Where the symbols take the items:
q75: α>none, π>q318, κ>q986, δ>q975, ψ>q696, τ>q284
q332: α>q89, π>none, κ>q677, δ>q877, ψ>q878, τ>q529
q443: α>q318, π>q512, κ>q370, δ>q933, ψ>q830, τ>q719
q364: α>q185, π>q772, κ>q581, δ>q941, ψ>q153, τ>q96
q77: α>none, π>q850, κ>q926, δ>q696, ψ>q309, τ>q986
q933: α>q259, π>q529, κ>q813, δ>q931, ψ>q951, τ>q473
q89: α>q13, π>q332, κ>q830, δ>q719, ψ>q370, τ>q933
q121: α>q772, π>none, κ>q754, δ>q878, ψ>q869, τ>q677
q719: α>q558, π>q877, κ>q951, δ>q473, ψ>q813, τ>q931
q581: α>q309, π>q289, κ>q850, δ>q13, ψ>q364, τ>q318
q862: α>q948, π>none, κ>q103, δ>q847, ψ>q584, τ>q16
q96: α>q696, π>q830, κ>q318, δ>q218, ψ>q13, τ>q268
q830: α>q96, π>q677, κ>q443, δ>q951, ψ>q89, τ>q813
q185: α>none, π>q364, κ>q309, δ>q986, ψ>q926, τ>q696
q421: α>none, π>q887, κ>q866, δ>q201, ψ>q84, τ>q320
q845: α>q887, π>q698, κ>q473, δ>q195, ψ>q931, τ>q365
q259: α>q975, π>q933, κ>q268, δ>q806, ψ>q218, τ>q644
q157: α>none, π>q13, κ>q696, δ>q284, ψ>q986, τ>q975
q754: α>q289, π>none, κ>q71, δ>q332, ψ>q121, τ>q512
q370: α>q941, π>q878, κ>q89, δ>q813, ψ>q443, τ>q951
q866: α>none, π>q644, κ>q851, δ>q163, ψ>q421, τ>q819
q644: α>q866, π>q473, κ>q257, δ>q34, ψ>q887, τ>q569
q975: α>none, π>q259, κ>q62, δ>q84, ψ>q119, τ>q866
q257: α>q851, π>q948, κ>q806, δ>q447, ψ>q644, τ>q150
q851: α>none, π>q257, κ>q84, δ>q320, ψ>q866, τ>q201
q218: α>q119, π>q951, κ>q259, δ>q257, ψ>q558, τ>q887
q878: α>q370, π>none, κ>q332, δ>q118, ψ>q512, τ>q55
q558: α>q284, π>q719, κ>q218, δ>q644, ψ>q268, τ>q806
q948: α>q257, π>q862, κ>q931, δ>q365, ψ>q473, τ>q195
q163: α>none, π>q34, κ>q320, δ>q309, ψ>q201, τ>q926
q696: α>none, π>q96, κ>q75, δ>q119, ψ>q157, τ>q62
q320: α>none, π>q447, κ>q819, δ>q77, ψ>q163, τ>q185
q772: α>q364, π>q121, κ>q289, δ>q370, ψ>q206, τ>q830
q365: α>q447, π>q847, κ>q465, δ>q667, ψ>q980, τ>q772
q447: α>q320, π>q365, κ>q569, δ>q850, ψ>q34, τ>q364
q118: α>q813, π>none, κ>q877, δ>q698, ψ>q529, τ>q862
q340: α>q465, π>none, κ>q16, δ>q869, ψ>q847, τ>q754
q318: α>q75, π>q443, κ>q941, δ>q259, ψ>q96, τ>q558
q13: α>q157, π>q89, κ>q96, δ>q558, ψ>q941, τ>q259
q569: α>q819, π>q465, κ>q150, δ>q153, ψ>q447, τ>q581
q512: α>q443, π>none, κ>q878, δ>q529, ψ>q677, τ>q877
q84: α>none, π>q806, κ>q421, δ>q819, ψ>q851, τ>q163
q309: α>none, π>q581, κ>q77, δ>q157, ψ>q185, τ>q75
q465: α>q569, π>q340, κ>q195, δ>q206, ψ>q365, τ>q289
q289: α>q581, π>q754, κ>q667, δ>q89, ψ>q772, τ>q443
q813: α>q268, π>q118, κ>q719, δ>q845, ψ>q933, τ>q948
q284: α>none, π>q558, κ>q119, δ>q866, ψ>q62, τ>q84
q119: α>none, π>q218, κ>q975, δ>q851, ψ>q284, τ>q421
q941: α>q986, π>q370, κ>q13, δ>q268, ψ>q318, τ>q218
q869: α>q206, π>none, κ>q121, δ>q512, ψ>q71, τ>q332
q667: α>q850, π>q71, κ>q206, δ>q830, ψ>q289, τ>q370
q201: α>none, π>q150, κ>q163, δ>q185, ψ>q819, τ>q77
q268: α>q62, π>q813, κ>q558, δ>q887, ψ>q259, τ>q257
q62: α>none, π>q268, κ>q284, δ>q421, ψ>q975, τ>q851
q806: α>q84, π>q931, κ>q887, δ>q569, ψ>q257, τ>q34
q677: α>q830, π>none, κ>q512, δ>q55, ψ>q332, τ>q118
q71: α>q667, π>none, κ>q869, δ>q677, ψ>q754, τ>q878
q55: α>q951, π>none, κ>q529, δ>q862, ψ>q877, τ>q698
q153: α>q926, π>q206, κ>q364, δ>q318, ψ>q850, τ>q13
q931: α>q806, π>q103, κ>q845, δ>q465, ψ>q948, τ>q980
q850: α>q77, π>q667, κ>q153, δ>q96, ψ>q581, τ>q941
q980: α>q34, π>q463, κ>q365, δ>q289, ψ>q195, τ>q206
q150: α>q201, π>q195, κ>q34, δ>q364, ψ>q569, τ>q850
q463: α>q980, π>none, κ>q847, δ>q754, ψ>q16, τ>q869
q206: α>q153, π>q869, κ>q772, δ>q443, ψ>q667, τ>q89
q34: α>q163, π>q980, κ>q447, δ>q581, ψ>q150, τ>q153
q473: α>q644, π>q584, κ>q948, δ>q980, ψ>q845, τ>q465
q887: α>q421, π>q845, κ>q644, δ>q150, ψ>q806, τ>q447
q847: α>q365, π>none, κ>q340, δ>q71, ψ>q463, τ>q121
q195: α>q150, π>q16, κ>q980, δ>q772, ψ>q465, τ>q667
q698: α>q845, π>none, κ>q584, δ>q16, ψ>q103, τ>q847
q103: α>q931, π>none, κ>q698, δ>q340, ψ>q862, τ>q463
q819: α>none, π>q569, κ>q201, δ>q926, ψ>q320, τ>q309
q16: α>q195, π>none, κ>q463, δ>q121, ψ>q340, τ>q71
q877: α>q719, π>none, κ>q55, δ>q584, ψ>q118, τ>q103
q986: α>none, π>q941, κ>q157, δ>q62, ψ>q75, τ>q119
q584: α>q473, π>none, κ>q862, δ>q463, ψ>q698, τ>q340
q926: α>none, π>q153, κ>q185, δ>q75, ψ>q77, τ>q157
q529: α>q933, π>none, κ>q118, δ>q103, ψ>q55, τ>q584
q951: α>q218, π>q55, κ>q933, δ>q948, ψ>q719, τ>q845

The rows follow the links: the fewer symbols apart two items are, the more alike their rows tend to be.

Item, then a row for it; each showing differs a little:
q931 -> [28, 3, -24, 22, -1, -34, -28, 2, -9, 5, -11, 16, -1, 5, -10, 21, 24, -14, 9, -10, -14, 27, 4, -17, 2, 31, 8, 29, 2, -6, -20, 30, -24, -23, -41, -15, -18, 0, -11, -9, -48]
q153 -> [23, 29, 16, -20, 20, 15, 4, -1, -25, 22, -2, 4, -14, -22, 42, 11, 16, 3, -9, 18, -2, 16, 3, -4, 7, -8, -3, -42, 21, 16, -6, -1, -12, -20, -13, -19, -31, -34, 30, -3, -16]
q819 -> [6, 37, -18, -28, -2, -5, 30, 28, -4, 20, -6, 18, -12, -34, -2, -7, 31, -29, -11, 15, 27, 18, 7, -20, 17, -1, -19, -17, 9, 28, -16, -3, -24, -20, 8, 32, -20, -2, 31, 12, -6]
q926 -> [-2, 35, 4, -34, -1, -3, 24, 15, -23, 4, 2, 3, -11, -39, 18, -12, 4, -7, -10, 22, 28, 5, -13, -2, 14, -4, -2, -42, 27, 13, -4, -14, -14, -9, 19, 31, -18, -6, 40, 5, -18]
q268 -> [16, -2, 7, 22, -14, 11, 1, -18, 16, 2, 10, -6, -2, -3, 19, 6, 18, 23, 5, -2, 7, -9, 15, 12, -23, 11, -11, 11, -48, 34, -46, -2, 10, 6, 19, 9, -28, -29, -40, -8, -19]
q644 -> [23, -4, 17, -14, -4, 26, -13, 16, 36, 21, 1, -11, -21, 2, -8, 11, 19, -6, 1, -27, -13, -13, 18, -25, -45, -13, -15, 23, -53, 4, -3, -6, 12, 12, -8, -11, -7, -10, -7, -3, -9]
q447 -> [13, 14, -11, -19, 12, -8, 10, 23, 14, 16, -14, 11, -25, -16, -25, 23, 4, -31, -29, -17, -25, 15, -6, -22, -4, -32, -10, -15, 13, 4, 4, -7, 15, -8, -5, -43, -14, -22, 40, -19, 6]
q933 -> [0, -5, -8, 27, 3, -22, -26, -28, -21, -18, -1, -9, -17, 13, 14, 7, 9, 2, 10, -7, -6, 19, -12, 5, 6, 40, 29, 12, -1, -11, -34, 27, -12, -6, -40, -11, -16, -9, -24, -10, -46]
q284 -> [-16, -5, 16, -15, -22, 18, 4, 11, 16, -19, 13, -21, -15, -3, -1, -36, 1, -12, 2, -10, 19, -29, -1, 5, -30, -4, 6, 9, -37, -2, -15, -28, 21, 29, 16, 31, 22, 6, -21, 11, 11]
q71 -> [-23, -1, -3, -11, 6, -21, 4, 0, -15, -18, -8, 3, 21, 8, -15, -13, -33, -8, -9, 12, -2, 3, -19, 12, 35, -15, 17, -16, 44, -33, 34, 4, -4, -4, -2, -11, 34, 19, 42, -8, 29]
q830 -> [-25, -13, 20, 14, 19, -11, -18, -30, -22, -26, 1, -24, -8, 16, 11, 0, -23, 13, -5, -2, -21, 12, -28, 18, 15, -1, 39, -22, 28, -37, 4, 4, 19, 8, -27, -51, 16, -20, 6, -16, -4]
q118 -> [-13, -17, -22, 49, -19, -23, -2, -17, -1, -21, 11, 2, 30, 18, 4, -11, -10, 18, 12, 6, 5, -3, 9, 16, 10, 24, 9, 35, -19, 0, -12, 3, -14, 2, 21, 31, 10, 18, -53, 11, 6]
q157 -> [-29, 2, 31, -17, -5, 34, 11, 11, 5, -12, 5, -35, -10, -3, 28, -37, -8, 8, 4, 7, 20, -33, -13, 17, -19, -18, 1, -23, -13, 5, 8, -29, 20, 26, 24, 33, 25, 1, 5, 17, 25]
q77 -> [-34, 19, 4, -35, -4, 0, 39, 10, -11, -5, 11, 0, -11, -28, -3, -3, -12, -21, -19, 15, 7, -8, -14, -11, 7, -26, 0, -40, 33, -1, 5, -17, 13, 4, 26, -1, 11, -10, 46, 1, 23]
q719 -> [3, -30, 22, 25, 2, 3, -30, -21, 25, -10, 7, -25, -5, 23, -11, 4, -4, 14, 12, -26, -23, -10, 4, -1, -24, 12, 20, 20, -32, -28, 8, 2, 19, 25, -31, -23, 21, 1, -25, 3, -4]
q512 -> [-28, -3, -6, 16, 4, -23, -4, -28, -40, -25, 11, -12, 14, 6, 21, -14, -10, 10, 21, 21, 11, 12, -18, 9, 28, 27, 28, -19, 33, -23, -7, 11, -17, -5, -10, 22, 13, 29, -1, 6, -13]
q150 -> [38, 3, -5, -4, 10, 16, 15, 15, 26, 37, 9, 27, 8, -18, 6, 26, 22, 0, -17, -4, -7, 12, 29, -6, -6, -17, -38, 0, -12, 44, 5, 0, -16, -15, 12, -13, -38, -17, -2, 1, -2]
q975 -> [-24, 21, -3, -9, -26, -16, 11, -4, -28, -22, 14, -13, -23, -22, 14, -23, 14, -31, 8, 5, 25, -4, -15, -9, -5, 17, 13, -1, -9, 17, -63, -11, 5, 8, 11, 42, -5, -5, 7, 6, -31]
q845 -> [33, -14, -28, 37, 8, -3, -11, -7, 20, 18, -2, 27, 18, 16, -19, 19, 2, 17, 5, -4, -19, 9, 21, 5, -2, 13, -9, 50, -29, 14, -5, 13, -17, -9, 4, -6, -17, 1, -43, 4, -14]
q581 -> [24, -1, 45, -31, 25, 47, 3, 18, 15, 22, -1, -21, -16, -6, 14, -1, 5, 13, -4, -8, -10, -10, 13, 5, -10, -26, -20, -30, 3, -1, 25, -18, 16, 0, -10, -22, -9, -24, 28, 5, 8]
q813 -> [23, -31, -6, 48, 5, -6, -25, -33, 0, -5, 5, -2, 16, 28, 16, 16, -4, 39, 12, -13, -7, 0, 11, 11, -7, 15, 5, 32, -30, 3, -24, 19, 5, 0, 5, -2, -17, -11, -50, -10, -4]

Each walk starts at a row. The symbols on each line, taken left to right, move it on to the next item.
Answer with the item's row; about right is enough.
---
[-2, 22, -14, -22, -35, -12, 19, 13, -7, 1, 3, 7, -15, -16, -9, -7, 33, -44, 6, -2, 32, 6, 1, -26, -15, 12, -7, 9, -9, 14, -47, 3, -14, 0, 8, 34, -20, 6, 5, 6, -22]
ψ π τ ψ [30, 33, -3, -18, 2, 8, 12, 21, -2, 27, -14, 21, -20, -22, -7, 20, 28, -12, -10, 2, -5, 27, 6, -28, 3, -4, -22, -20, 18, 26, -18, 2, -20, -23, -6, -14, -33, -20, 21, -7, -35]
δ δ κ κ [7, -2, 53, -13, 18, 35, -22, -11, 10, -1, 17, -37, -24, 2, 36, -10, 7, 28, -2, -11, 1, -21, 2, 5, -29, -13, -4, -25, -20, -5, 5, -12, 26, 21, -6, -10, 13, -19, 5, 8, 2]
---
[-3, 17, 5, -5, -7, -8, -11, -25, -21, -13, 6, -16, -35, -21, 19, 14, 25, -4, 6, -3, 5, 11, -3, -5, -11, 23, 13, -10, -13, 1, -52, 9, 4, 2, -19, 4, -23, -36, -17, 0, -51]
κ δ δ π [34, -4, -18, 23, 14, 10, 2, 0, 14, 33, 1, 39, 32, 10, 5, 16, -5, 19, -11, 3, -18, 15, 19, -1, 4, -1, -30, 19, -5, 24, 32, 17, -21, -15, 5, -21, -29, 9, -19, -4, -4]
κ κ ψ κ δ [1, -6, 8, 0, 27, -5, -3, -5, -11, -5, -12, -1, 6, 15, -6, 13, -27, 9, -15, 0, -34, 24, -10, 8, 25, -13, 10, -27, 48, -23, 33, 4, 9, -8, -25, -54, 13, -14, 39, -20, 6]
---
[25, 11, -10, -5, -10, -10, -8, 13, 4, 15, 0, 8, -33, -24, -7, 4, 41, -27, -2, -20, 6, 24, 4, -28, -15, 16, 1, 3, -20, 20, -43, 15, -14, -23, -17, -1, -39, -23, 0, -16, -39]
α κ κ [-3, 0, 8, -26, -24, 16, 5, 32, 36, 5, 2, 4, -7, -8, -18, -12, 17, -37, -1, -23, 16, -28, 12, -15, -41, -30, -18, 24, -47, 7, -4, -22, 12, 25, 22, 35, 14, 12, -9, 11, 21]
κ π δ κ π [27, 15, -15, -1, 15, -3, -13, 5, -11, 25, -11, 32, 6, -4, 0, 32, 14, -2, 1, 7, -15, 28, 12, -7, 26, 25, 0, -7, 24, -10, 20, 14, -30, -27, -35, -29, -25, -5, 12, -4, -33]
---
[0, 17, 20, -25, 19, 3, 16, 8, -2, 3, 9, -12, -26, -16, -1, 11, -6, -4, -22, 0, -14, 7, -12, -1, 2, -23, -1, -49, 35, 6, 10, -3, 20, -6, -3, -51, -17, -33, 46, -13, 4]
τ τ κ π π [-29, -9, -25, 17, -16, -27, -19, -29, -34, -31, 3, 0, 12, 16, 4, -15, -2, -5, 17, 2, 15, 4, -20, 4, 15, 49, 24, 15, 0, -19, -36, 13, -12, -2, -22, 26, 15, 21, -30, 1, -25]
ψ τ κ ψ [6, -18, -33, 37, -12, -15, 12, -7, 4, 13, 5, 28, 28, 16, -18, -3, 6, -6, 3, -5, 9, 2, 20, 3, 9, 19, -8, 49, -21, 11, 4, 11, -18, -3, 11, 32, 2, 30, -43, -2, 6]
---
[-12, -27, -1, 13, -10, -4, -20, -12, 3, -20, 2, -11, 9, 26, -12, -21, -8, 2, 16, -15, 3, -25, 4, 16, -12, 13, 19, 25, -30, -32, 12, -6, 4, 26, -6, 31, 40, 33, -35, 11, 14]
ψ κ κ δ τ [22, -13, -35, 22, 4, -5, 4, 7, 12, 28, -16, 38, 48, 9, -19, 0, -8, 11, -6, 13, -2, 8, 25, 7, 19, 6, -24, 21, 4, 16, 21, 19, -25, -20, 14, 20, -1, 37, -12, 9, 16]
κ α τ ψ δ π [-37, -13, 1, 3, 1, -22, -4, -14, -30, -37, 8, -23, 4, 19, 0, -19, -27, -1, 7, 13, 1, -8, -21, 23, 22, 2, 33, -1, 27, -30, 10, 8, 12, 3, -3, -4, 42, 9, 15, 1, 26]
---
[1, 6, -33, -2, 0, -26, -5, 19, -19, 11, -25, 36, 17, -4, -11, 1, 0, -21, 7, 18, 12, 19, -3, -11, 35, 21, 2, 2, 38, -13, 8, 28, -39, -31, -7, 12, 6, 32, 21, 5, -13]
α δ κ ψ [21, 13, 7, -5, 34, 6, -14, -14, -25, 12, -7, 14, 10, 2, 18, 14, 6, 15, 2, 22, -16, 23, -3, 5, 29, 22, 7, -37, 37, -5, 17, 12, -19, -25, -27, -21, -15, -16, 15, 6, -25]
α α δ κ δ [-5, 5, -14, 9, -26, -8, 12, -11, 9, -7, 8, -13, 3, -6, 6, -14, 6, 5, 10, 10, 24, -9, 6, 8, -16, -6, -7, 20, -25, 29, -36, -11, 0, 19, 42, 52, -20, 0, -34, 3, -3]
---
[17, 1, -9, -2, 27, -10, -11, 8, 11, 10, -20, 17, 1, 6, -39, 19, -10, -12, -13, -21, -35, 30, -6, -8, 19, -17, -2, 12, 25, -25, 31, 13, 1, -7, -29, -62, 9, 3, 22, -19, 7]
δ α π τ τ [-17, -19, 1, 23, -6, -30, -22, -28, -10, -36, 3, -9, -9, 16, -28, 14, -14, -3, 11, -20, -22, 6, -22, -3, -7, -3, 35, 13, -5, -37, -18, 11, 27, 20, -31, -43, 14, -10, -8, -27, -9]
ψ τ π δ δ [-9, 9, -21, -10, 23, -14, -7, -4, -26, -4, -2, 7, 24, -12, 19, -12, -12, 6, 7, 28, 10, 20, -14, 13, 44, 25, 4, -27, 53, -14, 25, 13, -31, -28, -6, 9, 2, 26, 28, 8, -12]
---
[14, -26, 34, -7, 40, 35, -23, 4, 13, 17, -1, -13, 11, 6, 21, 10, -15, 33, 1, -8, -21, 0, 9, 8, 8, -13, 1, -23, 6, -17, 50, -10, 2, -9, -24, -31, 21, -4, 13, 6, 14]
α ψ τ ψ δ [6, -14, 32, 0, -8, 24, -14, -10, 24, -2, 4, -38, -30, 9, 7, 1, 17, 0, 8, -25, -2, -24, 6, -3, -42, -16, 4, 10, -46, -3, -12, -16, 28, 25, -8, -2, 6, -20, -20, 0, -6]
δ δ α κ [-8, 16, -13, -36, -17, -5, 25, 23, 10, 3, -2, 19, -8, -21, -34, 2, 1, -40, -20, 1, 5, 10, -16, -19, -3, -32, -15, -5, 25, 5, 2, -5, -1, -1, 11, 6, 5, -11, 45, -3, 18]
---
[-10, 5, -40, 8, -10, -33, -19, -8, -16, -7, -4, 18, 24, -1, -24, -4, 6, -31, 10, -3, 9, 13, -3, -5, 22, 32, 12, 26, 2, -21, -13, 27, -26, -10, -16, 31, 14, 32, -10, 3, -23]
ψ κ α π κ τ [-9, -3, -30, 0, -3, -27, 3, 14, -6, -3, -12, 23, 30, 13, -39, -4, -18, -33, -2, 3, -12, 11, -16, -4, 22, -10, -3, 22, 32, -21, 34, 5, 0, -16, -9, -14, 34, 33, 28, 3, 28]
τ τ δ [-44, -19, -14, 9, -26, -26, -2, -22, -24, -48, 1, -21, 3, 10, -32, -7, -28, -19, 10, -4, 1, -2, -14, 12, 6, 12, 32, 22, 3, -38, -13, 4, 7, 27, -2, 7, 31, 15, -3, -8, 10]
